Each row is followed by roughly how far along a hidden order it lies, from 0 to 30. A new part has a new order.
In the rows, 128 means zero.
[111 133  76 140 130 130 136 156 123 124 126 140 116 103 134 114 135 120
 134 122 124 123 130 122 131 127 123 125 123 155 125 135 126 136 131 124
 138 130 137 131 130 128 133 119 109 137 131 110 113 130 115 150 130 129
 118  98 144 147 126 124 155 125 120 126 127 126 131 128 129 141 127 194
 130 125 138 119 123 146 118 122 140 124 123 126 107 130 129 122 128 132
 138 131 156 155 130 121 133 139 135 111 137 123 112 116 129 135 153 133
 125 105 149 185 162 131 134 142 124 134 136 133 125 126  80 129 133 133
 126 135 127 124 121 128 127 138 135 131 100 150 114 125 126 130 130 101
 147 131 111 122 139] -> 24
[133 117  53 130  87 100 137 162 132 122 185 130 133 124 147 187 139 139
 133 133 134 146 135 127 124 131 155 130 126 139 126 122 142 147 124 140
  84 123 111 133 131 130 125 145 117 114 106 178 135 159 103 129 104 124
 131 139  70 137 126 125 127 143 132 127 124 127 111 134 129  66 141 127
 114 141 118 114 137 117 124 129  65 120 147 129  93 132 144 130 130 139
 149 130 152  97 126 138 127 138 121  22 116 140 128 118 120 120  50 112
 144  37 107 138   1 130 107 141 132 102 123 125 128 123 138 122 118 137
 105 255 127 134 134 126 136 139 147 125 152 141 165 108 152 118 125 180
  94 153 132 111  99] -> 11
[125 128 105 129 133 130 133 142 125 127 125 130 125 116 129 121 132 124
 132 126 129 122 128 127 127 127 124 124 127 148 127 127 127 129 130 130
 134 130 131 129 127 125 127 130 121 132 132 118 125 125 125 128 132 128
 126 126 130 137 139 125 133 124 126 129 132 125 122 130 128 140 125 157
 128 127 128 126 131 140 127 126 142 131 125 128 125 127 129 127 128 127
 131 128 134 137 129 129 129 134 132 129 130 126 121 125 131 127 137 129
 127 110 125 136 136 130 131 131 129 131 129 129 127 129 119 128 130 126
 132 132 128 127 126 125 127 126 129 130 119 137 106 127 129 129 124 110
 143 124 124 131 134] -> 21
[139 124 226 124 151 125 135 115 117 115 128 121 149 109 139 120 128 134
 122 146 125 134 142 122 119 129 128  94 136 138  91 101 122 139 128 118
 114 126 128 126 139 150 131 140 114 114 130 119 141  96 130  63 133 118
 126 106 117 149  63 115 143 125 122 131 137 121 138 141 130 136 116 255
 140 130 109 141 138 142 123 107 108 115 110 121 143 129 125 123 129 124
 120 114 150 144 122 136 132 118 129 103 145 128  82 131 153 134 127 124
 132  71 110  88  84 118 121 139 140 109 106 128 132 146   1 126 128 125
 164  59 131 123 129 114 105 133 123 123 100  96 175 130 130 138 146 114
 143 100 132 132 151] -> 12
[ 95 141  92 151 125 131 132 149 126 128 114 139 110 111 140 116 123 130
 135 140 124 141 132 113 139 129 121 122 117 168 112 149 131 147 131 111
 152 127 137 123 132 130 141  74 100 145 104 112 128 131 121 129 122 136
 113  64 173 145  55 130 243 125 110 119 109 138 146 135 130 133 146 175
 140 128 159 119 110 123 100 127 141 115 136 127 119 135 123 115 120 138
 126 136 164 144 128 104 138 128 113  94 146 130 102 115 114 147 168 132
 130 152 214 236 196 124 144  86 117 144 138 142 130 125 105 141 138 131
 122 157 125 112 115 138 122 136 136 139 145 175 154 128 101 132 162 118
  87  99 120 100 135] -> 30
[115 154   1  77 228 128  89  52  96 119 206  61 186 186 124 151 136 132
  98 171 116 217 112 114 147 133 187  97 146 138 201 148 135 117  94 195
 135 125 122 127 127  55 125 129 150 126 130 118   1  56 100 255 167 135
 151 104   1  52 100  77   1  94 218 127 149 108  45 191 144 192 149  94
 146  86 100 108 130 167  56  70  77 185 142 122  64 125 151 187 122 110
 120  98  97 174 126 103 145  60 142   1 151 157 199  74 111 117  85 120
 130 225   9 161 248 134  52 238 110 198 114 144  94 107 255 174 139 214
 255  62 133 116 119 146 148 171 146 166   1 255   1 156 170 137 191  23
 167 251  63 133 114] -> 0
[140 124 182 130 146 128 137 135 119 118 121 121 146  98 143 120 132 136
 130 148 135 132 137 122 120 128 125  92 133 126  94 102 127 144 128 128
 124 127 124 124 135 142 127 141 101 113 140 123 153 102 128  54 144 118
 127 115 123 156  75 114 176 122 124 129 139 120 125 143 132 129 118 255
 134 131 116 138 140 146 123 115 118 117 118 124 143 130 131 126 126 122
 121 117 152 131 125 138 132 128 127  94 144 130  81 132 149 129 129 116
 135  53  93  79  89 121 123 119 137 113 104 129 132 142   9 128 128 121
 171  98 132 122 127 116 108 122 123 130 115 112 156 119 120 135 140 113
 125 109 132 135 142] -> 13
[128 124 129 139 110 129 138 157 131 127 115 140 117 104 131 120 131 125
 138 122 134 111 130 129 124 127 116 129 125 128 117 122 129 134 134 119
 129 129 129 129 126 138 127 132 113 128 128 127 155 140 128  97 126 126
 123 130 154 153 152 133 205 130 112 128 127 129 135 119 127 121 123 162
 125 134 133 128 130 132 140 137 140 119 129 129 132 129 127 120 129 129
 135 134 142 123 130 134 126 148 128 148 126 123 108 134 132 129 148 125
 128  93 148 126 104 129 142 112 132 111 129 126 133 130  77 121 127 114
  94 153 128 128 127 120 124 115 127 127 156 111 144 123 119 126 112 136
 121 103 137 130 132] -> 24
[136 123  72 121 150 138 142  95 127 126 120 133 144 112 123 128 135 115
 151 135 140 136 149 126 121 125 121 159 128 135 127 106 119 132 126 155
 144 130 106 127 127 122 119 110  47 101 121 129 146 141 114 127 133 126
 116 138 116 111  78 117 245 117 130 131 120 131 105 119 125  84 108  57
 128 123 128 141 131 140 125 127 120 143 151 127 111 115 148 121 114 127
 140 135 130 105 124 130 130 131 158  89 142 131  95 128 131 149 139 105
 125  29 114  94  60 140 127 136 135 112 116 128 134 120  16 136 128  96
 152  98 128 127 107 139 111 118 130 147 100 105  75 163  82 134 109 125
 108 136 109 154 142] -> 13
[139 130 133 122 116 126 130 133 129 127 135 123 137 114 132 110 124 123
 127 137 139 128 125 126 126 126 128 124 127 124 127 131 135 134 129 132
 133 131 132 127 128 120 129 134 130 132 115 127 115 132 136 103 125 126
 127  99 150 152 133 125 156 123 123 128 133 124 121 120 128 131 128 152
 125 126 132 114 135 138 126 132 107 129 130 128 127 119 129 129 132 125
 126 120 129 127 131 130 131 130 127 124 129 125 129 132 134 124 142 122
 131 130 129 120 100 133 126 109 128 120 126 129 128 126  73 122 133 118
 143 129 129 124 132 127 131 121 128 128 136 166 108 143 120 132 137 125
 120 114 131 130 130] -> 17
[125 130 120 132 127 127 130 145 126 127 129 132 121 117 130 127 132 125
 131 124 127 123 126 127 128 128 126 122 127 139 130 128 128 130 129 126
 131 130 132 130 128 127 128 130 129 132 133 120 119 126 122 130 132 127
 126 121 134 137 145 126 120 127 127 129 132 125 129 127 129 137 126 170
 127 133 128 123 130 137 126 127 138 125 123 127 122 129 128 127 130 128
 132 127 139 138 129 129 128 136 130 122 127 126 126 125 131 132 137 131
 127 120 127 139 139 129 128 139 127 130 130 128 126 128 121 126 129 131
 122 133 128 129 128 124 128 131 131 128 103 133 118 124 134 127 127 118
 146 119 119 130 131] -> 21
[123 126 124 138 157 130 129 143 126 124 126 139 123 114 125 122 135 129
 148 134 111 121 122 130 132 127 127 127 132 136 127 120 120 126 126 128
 132 132 123 127 126 119 127 150 148 137 144 119 121 130 133 112 127 125
 126  67 133 122 136 124  45 131 134 132 139 128 128 115 128 155 129 168
 129 126 134 129 135 144 131 120 173 127 128 125 117 128 124 127 130 124
 117 127 131 143 129 124 127 156 148 141 133 123 116 131 135 126 139 122
 120  91 160 103  52 136 117 131 127 148 126 128 135 129 131 126 127 142
 128 124 128 109 112 127 152 131 135 128  91 168  37 137  96 126 130 116
 179 117 122 116 151] -> 16
[131 125  87 125 141 135 139 114 127 125 127 133 138 113 126 125 135 118
 145 131 135 126 140 127 124 126 126 147 128 136 125 115 121 131 128 146
 140 130 114 128 127 127 123 114  75 111 125 125 137 128 119 135 136 127
 118 130 123 121  99 118 185 120 133 130 123 129 113 119 126 103 113 115
 129 125 129 136 130 139 128 127 125 138 141 127 119 120 141 123 120 128
 139 133 132 118 126 129 130 133 150 106 136 130 105 127 132 142 138 115
 126  58 118 111  90 137 127 133 131 118 121 132 130 123  38 132 129 110
 142 110 128 127 115 135 117 124 130 139  96 113  93 148 100 132 116 123
 116 129 112 145 140] -> 15
[133 116  36 130  90  94 135 158 132 118 199 136 134 115 149 193 142 136
 132 129 127 150 140 128 122 133 165 137 126 158 133 119 139 148 124 138
  70 122 112 137 133 129 127 148 124 116 109 184 132 167  90 158  88 124
 129 132  64 146 132 123 109 147 134 128 124 128 115 129 128  59 143 140
 113 142 114 109 137 117 124 125  45 118 144 127  74 132 144 129 132 144
 156 130 158 107 125 138 127 137 123  14 111 137 130 110 122 124  32 116
 143  28 116 148   1 129 100 171 132  98 129 124 127 123 142 116 116 145
  88 255 126 139 134 127 141 154 154 117 146 135 165 108 165 116 131 187
  72 152 126 104  96] -> 9
[126 130 149 127 139 127 131 122 121 122 131 134 131 125 126 117 131 121
 122 120 117 124 135 127 125 128 132 124 131 157 122 126 119 127 130 122
 118 130 136 133 134 135 132 130 137 131 147 114 104 115 120 151 122 126
 121 113 120 137 128 123 101 128 130 131 131 125 139 121 128 145 121 201
 133 126 121 128 129 140 128 115 126 125 113 123 115 127 129 126 133 131
 132 123 141 157 127 128 130 127 137 134 128 122 120 119 139 134 131 140
 122 119 135 134 183 126 126 169 129 127 131 127 129 134  37 122 130 133
 121  89 128 130 128 124 127 149 131 123  84 115 111 128 145 131 135 107
 178 114 117 130 146] -> 18
[128 120 148 143  97 128 140 164 136 129 107 145 112  98 131 122 131 125
 140 116 134 102 132 130 123 126 110 133 122 130 110 121 127 134 139 114
 126 130 130 129 127 145 127 132 113 129 127 125 167 146 131  75 123 125
 119 132 174 157 143 139 239 135 103 128 126 130 142 112 125 117 121 169
 123 138 134 132 130 128 144 143 146 112 124 130 136 130 125 114 129 131
 136 137 143 119 130 135 124 153 128 157 123 120 103 140 135 128 151 128
 128  81 152 125 103 129 146 101 133 112 132 124 135 133  45 116 126 104
  56 154 127 131 128 121 124 112 125 120 179  90 171 118 114 126 110 151
 123  92 138 129 133] -> 27
[144 119 100 120 130 128 134 148 127 125 134 129 133 119 128 127 140 124
 132 121 135 119 125 135 122 127 124 123 131 115 137 116 129 125 130 142
 122 131 124 133 124 124 119 160 127 121 141 128 127 126 125 125 142 123
 133 158 107 141 186 123  76 125 135 133 142 119 111 124 129 142 116 145
 120 127 113 129 139 147 140 127 138 135 120 129 121 123 133 135 132 121
 138 124 125 128 130 143 123 141 142 126 122 127 127 132 138 114 119 123
 128  77  71  83  90 134 123 154 132 122 122 121 124 130  89 121 125 131
 118 135 130 135 132 119 128 115 128 127  86 110  98 125 136 127 105 119
 155 137 124 145 128] -> 15
[128 126  82 126 139 132 139 120 124 124 130 137 132 111 125 124 136 115
 141 127 129 134 139 127 124 126 125 146 126 144 130 119 121 129 129 139
 134 131 121 130 129 126 124 120  93 119 131 122 125 128 116 147 130 126
 118 123 120 126 119 120 186 121 130 131 125 127 118 119 127 118 115 132
 128 124 129 132 130 141 128 123 127 136 134 126 112 120 138 124 124 128
 139 132 134 131 127 130 130 133 148 107 134 123 111 123 132 139 140 124
 124  65 129 124  93 141 128 150 129 123 125 130 129 124  43 128 130 114
 144 105 128 128 119 131 121 131 133 137  91 117  75 143 112 131 118 115
 141 122 110 140 141] -> 16
[117 130 142 140 106 120 122 201 127 129 128 122 109 113 142 121 130 144
 113 123 126 115 103 128 136 130 131  81 125 116 128 148 144 133 133 106
 121 127 152 130 126 130 133 160 201 157 134 119 114 129 137 103 136 128
 139 122 156 170 199 136  12 137 120 124 145 118 139 141 135 179 146 246
 124 135 130 108 129 134 129 130 158 112 105 130 135 145 109 136 141 125
 123 121 144 154 136 130 127 146  98 143 115 125 147 127 125 100 131 145
 136 197 116 172 202 119 133 120 121 139 136 123 120 137 246 121 129 167
 108 188 130 126 147 110 141 121 129 112 163 172 169  85 171 122 137 118
 147 116 148 105 110] -> 29
[127 128 109 128 127 128 133 137 126 125 131 129 126 116 131 119 131 123
 132 128 132 125 127 127 127 127 127 124 128 135 126 128 129 131 130 131
 131 130 131 130 128 124 127 132 119 131 128 121 118 128 124 129 130 127
 125 117 135 141 139 125 114 125 126 128 131 124 123 123 129 136 125 164
 126 127 130 121 131 140 127 126 128 128 127 127 119 125 129 128 129 127
 133 126 138 135 130 129 130 135 132 127 129 126 120 126 130 127 140 128
 128 114 127 136 120 132 130 136 127 126 129 129 127 129  73 125 130 128
 130 135 129 127 128 126 129 128 131 129 117 140 112 128 126 129 131 119
 142 120 127 128 133] -> 19
[124 128  75 125 141 130 129 139 123 126 136 122 134 117 132 128 134 129
 127 137 134 139 120 126 131 128 133 119 128 122 136 127 133 135 124 142
 131 129 125 127 125 118 124 134 113 127 123 126 112 123 123 135 144 127
 132 125 101 127 132 116  92 120 139 127 135 122 106 140 132 138 128 153
 129 122 126 124 131 144 118 121 138 135 134 129 118 128 135 136 125 123
 131 124 134 130 130 128 131 129 132  95 133 134 130 121 127 122 133 120
 131 110  99 132 142 132 122 135 126 136 122 131 123 124 164 135 130 134
 169 131 130 124 126 128 128 122 131 138  99 156  98 129 125 130 132 106
 122 145 118 132 123] -> 17
[127 129  91 124 145 129 127 136 124 127 134 120 133 120 132 130 132 130
 132 137 134 138 124 125 131 128 133 117 129 121 134 127 133 128 125 140
 134 128 125 127 126 118 125 130 119 125 126 127 118 122 127 173 139 129
 131 131 110 125 127 120  92 122 136 127 132 124 111 138 131 131 129 142
 129 124 127 125 131 137 119 121 132 135 133 129 125 128 132 134 126 123
 131 126 127 125 129 126 130 128 129 106 133 133 126 124 126 123 126 120
 132 116 107 137 139 131 119 127 127 136 123 131 124 126 160 132 130 136
 165 127 129 123 126 129 127 123 131 136 106 154 101 131 126 129 131 116
 112 142 123 131 123] -> 17
